(in the rows, 128 means zero)
Each row is followed by its class.
[173  91 119 150 139 125 100 155 133 138 128 124 127 157 125 148 180 126
 144 109  97  66 120 123 141 144 145  55 173 175 131 152 145 165  96  71
 119 106 162]
tegi
[166  83 121 151 148 115  99 150 135 130 125 139 138 155 141 172 186 111
 144 106 105  71 113 133 143 144 142  42 172 167 136 139 161 164  85  76
 116  98 154]
zumem
[157 160  96 171 139 164 182 131 156 145 142 155 137 119  82  97 142 124
 176 158 138 122 174  88  82  96 144  96 150 123 140 131 125 149  81 174
 145 109 162]
nipov
[169 177 119 176 148 162 165 144 160 132 154 153 114 109  76 108 166 112
 142 141 135 101 163  71  91  99 154  93 151 105 164 113 137 169  61 144
 146 105 149]
Motuf
[154 148 100 177 130 166 155 145 154 141 137 140 151 103  77  91 162 162
 170 142 158 118 154  73  81  90 141 115 164 133 127 130 141 165  59 175
 147 103 178]
firev
[156 177 109 167 153 165 177 150 163 129 145 173 131 119  86 119 146  94
 161 135 133 104 161  73  89  96 147  90 155 116 162 113 136 159  62 151
 135 104 156]
nipov
[166 157  84 163 139 155 167 150 159 146 134 147 121 117  79  87 154 130
 164 160 167 107 169  89  87 111 149  84 148 130 145 132 127 148 105 176
 153 109 161]
moz
[209  90 132 141 170 147 107 164 128 101 150 170  94 137 183 140 177 110
 136 124  95  97 144 171 119 144 137  38 153 168 108 156 124 131 117  84
 147 119 130]
pefe
[159 159  84 167 156 155 178 140 162 142 133 136 141 120  71  79 170 131
 155 162 144 116 158  70  88  92 142  91 161 115 142 148 130 164  96 173
 161  97 165]
lev
[169 147 102 178 157 147 156 179 158 143 137 157 154 112  61 129 159 149
 171 138 154 117 162  98 105  99 140  86 160  97 153 127 148 156  83 149
 132 117 134]
Dofun
[180 103 148 119 134 132  85 135 135 126 151 147 128 156 158 143 172 100
 150 132 116 121 109 133 130 136 121  51 145 160 111 144 140 171  86  92
 106 117 183]
rep
[179 103 145 123 144 139  93 126 133 117 154 161 126 148 168 144 171  78
 153 130 112 121 110 140 127 127 118  39 141 156 109 133 145 157 101  91
 120 113 170]
rep
[216 104 145 131 179 145 100 172 138 102 154 171  96 136 198 151 185 103
 146 118  97  98 144 164 143 137 140  40 159 164  99 154 123 136 106  81
 139 119 140]
rep
[185 101 120 138 135 123  86 170 143 129 139 136 130 162 131 136 187 129
 147 115  98  78 115 128 145 141 141  44 175 161 135 145 148 171  88  72
 111  99 161]
rep
[152 137 104 165 140 159 153 171 153 133 145 165 138 110  60 105 163 147
 142 131 154 124 154  96  76 110 144  94 160 102 165 121 151 165  81 162
 131 112 148]
pefe
[164 156  80 174 166 155 182 141 155 137 128 143 135 114  75  98 157 122
 165 164 134 105 163  82  87  99 145  82 156 113 145 140 133 131 111 176
 161  96 149]
lev
[157 167  99 170 151 148 192 127 156 129 128 157 134 117  91 131 160  89
 152 128 139 100 159  83  91  94 152  90 142 102 162 109 144 154  65 162
 139 106 139]
zumem
[154 155 120 188 146 165 161 177 162 140 145 161 130 109  71 122 167 158
 156 131 158 119 170 104 105  96 144  98 163 114 155 132 140 175  72 146
 141 104 143]
Dofun
[178  85 159 129 155 134  92 132 145  93 146 146 119 134 147 177 189  96
 149 125 114 104 120 134 120 139 124  47 138 122 126 123 155 156 103  67
 101 111 160]
lam
[210  88 123 155 193 144 112 180 127 106 153 147  89 133 173 163 192 111
 143 124  94  74 146 176 130 140 135  51 160 160 101 169 116 129 102  75
 146 118 134]
mori
[175  97 173 131 150 119  99 124 149 110 141 152 107 154 162 187 184 120
 149 121 109 115 133 138 133 144 119  43 148 128 132 136 154 157  86  46
  97 116 158]
Dofun
[187  84 155 129 129 123 101 120 156  99 142 131 115 148 143 180 174 113
 148 116  96 104 114 133 123 142 132  50 140 120 119 134 147 154  85  76
 105 124 163]
mizo
[163 189 111 173 151 160 184 135 156 132 139 151 123 125  82 114 158 104
 150 145 137 116 166  74 104 104 142  85 143 101 167 123 132 165  80 143
 140 109 144]
Dofun
[145 175 110 167 134 164 182 141 150 117 138 167 111 124  73 105 155 100
 140 137 135 107 148  81  80 111 150  84 159 109 186 107 145 158  70 143
 140  93 146]
pefe
[165 166  91 163 148 158 169 151 142 141 130 146 138 118  78  79 152 130
 171 160 146 114 160  87  96  99 149  87 167 124 139 136 125 141  94 175
 157 104 158]
rep
[175  91 157 129 136 139  84 126 136 140 159 152 122 145 163 157 175  90
 144 134 115 124 127 129 128 151 114  46 130 163 117 129 149 173  89  81
 111 120 172]
Motuf
[211  89 133 150 181 134 104 175 140 121 156 171  96 144 181 160 179 101
 144 114  94  80 142 162 134 142 137  46 149 169 106 176 121 142 100  74
 132 116 139]
nipov
[166 111 159 127 139 135  88 138 143 117 147 161 124 159 172 167 164  99
 152 134 124 123 113 128 147 136 119  50 134 166 110 138 142 177  83  76
  95 116 173]
Dofun
[160 174 107 175 151 160 180 163 154 132 132 158 120 109  92 124 153 111
 147 123 139 107 156  74  93  96 152 107 148 123 163 107 132 151  73 159
 141 112 167]
firev
[152 178 109 181 153 168 163 158 151 135 137 158 109 114  71 106 155  98
 141 132 144  93 154  69 100 106 154  93 152 120 172 115 129 160  83 151
 138  98 145]
tegi
[167 158  97 165 131 166 143 163 158 135 151 154 161 113  82  77 153 152
 175 141 160 111 150  87  91  82 157 107 161 122 110 141 138 169  60 184
 146  99 169]
rep
[156 170 109 172 146 150 192 130 156 129 130 157 124 118  94 136 155  97
 146 124 139 111 166  85  91  99 157  94 148 108 165 110 140 158  61 157
 141 103 148]
zumem
[182  95 144 128 145 146  97 135 139 133 153 155 111 156 174 148 171  96
 150 135 110 112 128 139 128 147 116  46 142 188 115 148 135 171  97  88
 107 113 176]
nipov
[171 101 133 121 144 136  92 142 132 119 150 138 127 155 159 149 173  94
 148 128 119 113 111 135 123 135 126  55 141 164 103 132 135 171  81  94
 103 119 173]
mori
[174  84 113 157 138 121 108 148 135 142 131 123 128 165 135 148 194 118
 131 105 115  72 120 139 140 146 144  52 163 162 142 152 150 178  95  83
 123 101 162]
zumem
[162 146  98 179 121 170 137 145 160 151 149 140 149 112  67  68 150 165
 166 141 159 115 172  79  81  99 148 110 154 126 116 146 125 172  75 184
 146 108 161]
tegi
[209  81 132 153 187 131  93 168 132 115 147 162 104 143 194 157 188  97
 136 117 115  87 140 171 143 138 138  40 149 159 101 163 119 141 107  83
 140 119 130]
zumem
[176  83 176 131 138 142  98 112 153  95 147 144 102 136 156 191 182 102
 145 116  94 118 118 140 124 149 109  42 141 129 126 127 155 156  87  72
 105 121 168]
mizo
[160 159 108 182 140 157 153 153 152 150 144 137 158 125  69  88 150 166
 169 158 163 122 156  78  97  93 148 103 160 124 126 147 136 177  68 161
 143 103 168]
Dofun
[170  88 162 115 134 141  98 137 145  90 143 165 113 143 157 170 174 118
 144 118 112 115 125 145 106 139 120  59 143 136 127 131 155 157  78  71
  99 118 170]
pefe
[176  95 156 139 140 140  91 120 137 132 156 146 114 144 154 156 184  89
 142 132 106 112 122 131 127 150 111  37 135 156 129 129 159 167  91  71
 114 111 165]
Motuf
[181  84 168 134 154 129  86 136 144 117 152 140 106 140 143 175 196 118
 135 126 106  93 130 131 126 155 126  53 146 128 134 140 156 161  80  52
 107 120 162]
Motuf
[177  92 177 134 164 129  85 149 150 115 148 159 115 147 155 179 183 118
 142 126 133 124 123 139 133 148 116  45 137 129 131 137 155 164  99  62
 100 121 161]
Dofun
[150 152 121 180 154 154 150 175 158 144 148 172 142 113  77 136 158 136
 163 133 158 122 164  97 105 103 145  92 160 100 156 118 138 162  80 145
 136 115 145]
Dofun
[154 158  82 168 149 158 179 142 160 139 125 143 133 118  72  93 161 129
 162 156 145 112 160  75  87  91 142  90 165 126 153 130 134 154  94 173
 154  87 163]
lev
[153 157  86 174 148 155 188 143 152 128 131 143 134 113  78  91 162 119
 166 157 149 119 156  82  93  87 149  90 161 115 147 118 132 151  92 165
 154  99 160]
lam
[173  88 128 140 116 126 113 157 145 131 129 131 125 158 130 176 167 120
 150 104  99  81 106 132 141 137 144  58 165 172 134 130 147 170  84  81
 113 110 173]
mizo
[141 179 113 166 150 158 179 144 162 122 137 164 111 113  78 130 157  87
 142 132 135 105 145  69  89 108 148  74 150 122 178 106 149 157  74 149
 139 104 156]
moz
[155 158  85 169 140 162 180 129 149 145 124 142 136 102  84  98 167 118
 169 159 149 118 159  81  93 100 134  92 148 131 144 120 134 146  97 184
 158 113 161]
firev
[161 158  73 175 148 162 180 152 147 142 126 139 136 110  89  78 154 135
 161 159 144 115 165  79 101  96 144 103 145 129 133 136 119 140 104 186
 154 121 166]
firev
[167  95 140 147 150 141  83 142 136 121 144 154 122 141 171 152 173  89
 140 130 112 118 114 125 140 144 111  49 132 170 113 138 141 163  95  92
 117 114 175]
firev
[136 157  95 157 131 164 184 133 146 127 127 156 134 116  75  88 153 132
 157 163 148 114 156  87  79  97 139  99 159 119 151 127 135 151  80 172
 147 111 161]
pefe
[170  89 126 146 147 130 101 173 149 118 139 145 116 151 144 153 197 117
 138 114 106  84 118 126 143 139 132  48 164 160 142 127 150 176  90  63
 103  97 160]
lam
[177 143  91 175 119 161 149 135 161 139 150 128 149 117  71  92 153 164
 176 149 154 120 168  93  74 105 152  98 155 125 120 142 138 167  62 175
 145 101 170]
moz
[158 153  88 176 148 160 176 136 148 149 132 143 129 112  72  80 150 122
 157 158 153 122 168  84  88 100 142  92 155 124 144 132 123 146 104 180
 159 115 149]
tegi
[158  88 128 150 131 120 117 143 135 133 126 122 115 155 120 171 185 116
 139 104  94  72  99 130 141 134 146  49 170 155 147 132 151 164 101  73
 118 104 171]
mizo
[155 179 116 174 146 166 180 152 158 116 142 157 113 111  82 120 156  98
 148 138 141 106 158  75  92 103 156  98 147 113 164 110 126 162  67 156
 136  98 151]
lam
[170  94 117 146 139 123  96 161 144 122 135 141 118 154 137 160 179 116
 152 117 104  76 113 133 135 140 145  37 174 179 136 137 150 158  98  69
 125 101 170]
moz
[162 139 112 184 165 159 161 180 164 126 150 166 138 103  81 118 174 130
 153 130 145 119 161  96  92  94 142  86 167 100 155 108 148 164  75 142
 139 102 142]
lam
[182  89 137 123 148 134  86 133 130 130 147 166 134 153 183 158 169  66
 148 118 132 113 117 142 135 142 115  38 133 168 109 133 143 167  98  95
 106 120 160]
zumem
[150 130 110 178 158 156 148 163 152 140 143 167 141 103  92 135 173 129
 149 117 154 107 163 108 102 108 148  90 149 106 143 130 146 158  81 166
 134 112 139]
zumem
[150 127  97 175 150 149 146 165 157 140 138 166 154 109  88 122 163 135
 157 118 167 110 160 103  99  96 150  94 147  98 138 122 148 159  71 168
 124 106 140]
zumem
[156 173 111 172 127 166 192 134 163 125 138 150 103 117  75 124 157  98
 147 130 130  95 146  74  97 101 150  94 145 106 172 108 135 163  67 150
 136  98 152]
mizo
[185 106 152 135 143 137  95 143 142 124 147 160 120 158 173 154 159 102
 153 141 127 132 125 134 139 141 118  43 131 174 111 137 141 170  93  79
 106 110 159]
Dofun
[152 144 119 166 132 162 157 161 151 130 152 178 125 109  72 124 159 136
 149 122 152 121 161 106  71 105 149  98 162  98 168 109 147 160  70 149
 132 105 148]
pefe
[171 149 104 169 121 171 152 134 166 133 159 139 139 110  80  84 159 161
 163 144 152 128 169  90  70  96 149  99 152 131 117 136 137 178  60 174
 143 103 166]
moz
[186 106 167 126 140 139  95 131 147 109 151 150 120 152 161 184 174 109
 153 117 114 118 139 139 136 146 117  55 137 132 124 139 142 172  82  63
  99 125 164]
Dofun
[162 173 111 172 126 166 184 132 162 126 138 148 112 112  69 127 157  97
 153 126 135 103 144  78  91 100 150  87 150 109 170 102 139 166  66 160
 141  98 148]
mizo
[179 110 125 149 130 127 105 153 145 131 132 129 120 164 130 157 184 134
 152 126 103  82 130 128 154 148 137  48 167 165 142 149 142 175  94  66
 116 102 158]
Dofun
[157 145  99 158 148 154 140 178 163 137 148 169 154 107  77 114 177 140
 163 117 148 104 156  94 100  90 147  93 168  90 147 118 148 162  72 159
 131 112 152]
rep
[162 136  97 184 158 156 152 174 158 143 143 156 151 107  63 107 155 146
 157 127 144 108 165  89  90  92 146 102 157  95 142 129 139 152  77 159
 133 121 142]
tegi
[156 174 109 173 164 167 183 144 165 122 139 162 125 115  73 124 152  84
 146 135 122 109 158  71  84 109 140  82 138  94 172 122 141 146  89 156
 145  98 144]
lev
[174 145 109 168 152 155 139 182 151 138 150 163 139 107  85 116 158 142
 161 119 148 115 164 112  96 100 158  94 152 100 136 132 134 147  86 169
 139 112 148]
rep
[154 130 103 172 163 152 154 160 157 136 141 168 145 107  92 130 175 125
 153 122 163 106 158 101  96  94 141  92 155  95 149 116 150 160  68 159
 127 111 142]
zumem
[210  84 137 150 163 138 112 157 141 104 148 151  87 135 171 159 184 100
 142 116  98  90 125 164 135 133 142  42 150 155 104 151 117 140 102  81
 144 116 124]
mizo
[152 142 105 185 153 161 157 187 159 147 151 168 123  96  68 115 174 142
 144 126 151  96 159  95 101  94 153 100 152 108 159 126 148 161  78 147
 143 107 144]
Motuf
[145 154  87 167 154 161 179 144 156 141 128 143 144 113  66  98 155 123
 159 160 150 127 153  75  89  97 137  90 160 123 150 136 139 154 101 185
 154  99 169]
lev
[166 170 118 172 136 163 175 142 159 127 142 152 110 113  70 133 152  91
 151 128 136 108 145  78  94 112 152  87 143  99 172 107 133 157  78 155
 142 105 150]
mizo
[174  94 148 130 141 148  81 146 149 127 162 174 118 151 164 151 169  89
 150 122 117 110 118 133 128 148 114  39 138 176 120 137 150 173  93  87
  95 108 165]
nipov
[160 162 100 180 147 154 180 134 152 146 127 143 134 118  72  93 152 142
 171 173 162 128 170  88  93  95 138  85 155 119 149 128 137 151 101 161
 155 101 151]
Dofun
[170  92 168 131 154 129  89 136 155 100 145 151 122 143 167 170 183 111
 135 114  99 113 122 115 124 146 125  59 144 134 122 128 149 156  84  60
 110 129 179]
firev
[214  88 130 143 165 148 102 166 121 105 149 162  88 143 174 136 181 109
 136 128 102  89 141 176 123 148 134  43 150 167 112 167 118 139 116  73
 143 112 133]
pefe
[166  93 103 143 147 119 100 171 128 132 132 121 128 158 127 168 188 119
 144 109  97  61 110 135 142 142 145  55 173 170 134 144 148 166  92  77
 114 105 173]
mori
[155 158  98 171 158 161 179 144 166 136 132 148 130 114  77  96 162 133
 155 157 141 118 166  75  85 102 140  87 159 115 151 134 142 150  96 173
 152  93 159]
lev
[156 133  98 171 152 147 148 169 161 142 141 159 150 114  78 123 173 137
 147 115 152  98 156  93 102 100 146  93 156  97 153 123 148 169  68 160
 116 117 141]
zumem
[165 139 105 173 170 159 144 176 165 135 147 156 149 104  67 125 173 139
 155 129 146 111 161  91  87  98 142  96 154  88 145 137 141 161  82 165
 136 106 150]
lev
